Here is a tiny trained network, its code and every weight. The questions are about switching its units off for an input and a class, where a switched-off unit gives its printed mean instead of its output.

import numpy as np


def w(rows, s, z=0):
    codes = np.array(rows[::2]) - 128.0
    scale = np.full(codes.shape[1], s)
    scale[-1] = z or s
    return codes * scale


def f(y):
    return y / 2 * (1 + np.tanh(0.7978845608 * (y + 0.044715 * y**3)))


def log_softmax(a):
    a = a - a.max(-1, keepdims=True)
    return a - np.log(np.exp(a).sum(-1, keepdims=True))


def net(x, mask):
    res = np.array(x, float).reshape(1, 4) / 4 @ E
    y = f(res @ A[0][:, :-1].T + A[0][:, -1])
    res = res + np.where(mask, y, B[0][:, -1]) @ B[0][:, :-1]
    return log_softmax(res[-1] @ U[:, :-1].T + U[:, -1])


A, B = {}, {}
E = w([
[130,32,147],'x0',
[219,174,203],'x1',
[134,2,75],'x2',
[188,154,72],'x3',
],0.0079)
A[0] = w([
[160,134,123,78],'neuron 1',
[62,106,201,113],'neuron 2',
[73,41,144,254],'neuron 3',
[81,73,151,70],'neuron 4',
[142,97,129,99],'neuron 5',
[110,108,107,169],'neuron 6',
[122,152,103,111],'neuron 7',
[192,96,50,147],'neuron 8',
[160,162,153,92],'neuron 9',
[165,79,117,180],'neuron 10',
[183,112,139,170],'neuron 11',
[88,102,107,35],'neuron 12',
[253,148,142,119],'neuron 13',
[184,105,88,151],'neuron 14',
[140,145,33,215],'neuron 15',
[152,92,211,172],'neuron 16',
[128,147,62,174],'neuron 17',
[132,169,118,94],'neuron 18',
],0.013,0.0039)
B[0] = w([
[127,129,150,127],'neuron 1',
[83,248,221,170],'neuron 2',
[31,16,17,255],'neuron 3',
[28,99,167,170],'neuron 4',
[129,121,142,137],'neuron 5',
[83,118,103,161],'neuron 6',
[89,110,95,135],'neuron 7',
[167,219,102,194],'neuron 8',
[90,105,203,166],'neuron 9',
[163,92,123,180],'neuron 10',
[198,109,124,160],'neuron 11',
[73,116,164,148],'neuron 12',
[176,42,233,215],'neuron 13',
[169,160,105,166],'neuron 14',
[81,172,7,200],'neuron 15',
[213,200,166,179],'neuron 16',
[86,139,47,168],'neuron 17',
[66,101,141,150],'neuron 18',
],0.016,0.008)
U = w([
[176,155,33,185],'0',
[190,106,129,2],'1',
[193,168,171,45],'2',
[119,81,204,206],'3',
[255,103,169,175],'4',
[195,47,134,139],'5',
[164,60,121,24],'6',
],0.01,0.0075)

Each question gives the input, the list of numbers given to net, and the class t.
The units are the neurons (one row each of A and B). Each row of codes is followed by its name. A weight is (code - 128) times the scale printed after its matrix; where a second scale follows, it is the last column's (A, B and U).
mask holds one flag per neuron, in row order. A switched-off neuron (its flag False) gives its mean, the last column of its row in B, instead of its output. The means were averaged over made-up inputs and are rounded, as every weight is.
A unit's drop is (log p(t) with every unit on - log p(t) with that unit switched off) / (log p(t) with every unit on - log p(t) with every unit switched off).
The circuit of an input: a set's keep is (log p(t) with only the set's units on - log p(t) with every unit switched off) / (log p(t) with every unit on - log p(t) with every unit switched off). Starting from the 12 units with the biggest drops (on a tie, the unit counted first), units are removed one at a time, each time the one whose removal leaves the highest keep (on an exact tie, the one counted first), for as long as the keep stays at least 0.8.
circuit, biggest first: the units of the circuit, biggest drop first
k most important neurons: the k neurons with the biggest drops, biggest first
drop of u: that unit's drop, to one decimal
input [-2,7,-8,-3], class 4: circuit, biggest first	(neuron 3; neuron 13)
input [8,7,-6,-6], class 2: 2 most important neurons	(neuron 2; neuron 16)
input [7,-6,5,3], class 0: circuit, biggest first	(neuron 8)
input [-7,5,-2,6], class 3: 2 most important neurons	(neuron 9; neuron 18)
input [1,0,-7,6], class 4: 2 most important neurons	(neuron 3; neuron 4)
input [1,3,3,7], class 4: 2 most important neurons	(neuron 13; neuron 3)
input [3,-1,-7,-2], class 2: 4 most important neurons	(neuron 3; neuron 13; neuron 4; neuron 2)
input [8,-4,6,-1], class 6: 2 most important neurons	(neuron 3; neuron 4)
input [6,6,-6,-6], class 2: circuit, biggest first	(neuron 2; neuron 16)
input [2,1,2,3], class 4: 2 most important neurons	(neuron 3; neuron 17)
input [-2,-5,8,-4], class 0: 4 most important neurons	(neuron 13; neuron 15; neuron 8; neuron 9)
input [7,-1,5,2], class 0: 2 most important neurons	(neuron 13; neuron 8)
input [3,3,1,-2], class 4: 2 most important neurons	(neuron 16; neuron 15)
input [-1,-2,4,-1], class 0: most important neuron	(neuron 13)
input [-3,4,-4,-7], class 2: drop of neuron 2	0.2
input [2,7,-6,4], class 4: drop of neuron 3	0.2
input [1,-1,-8,-2], class 2: drop of neuron 3	1.0
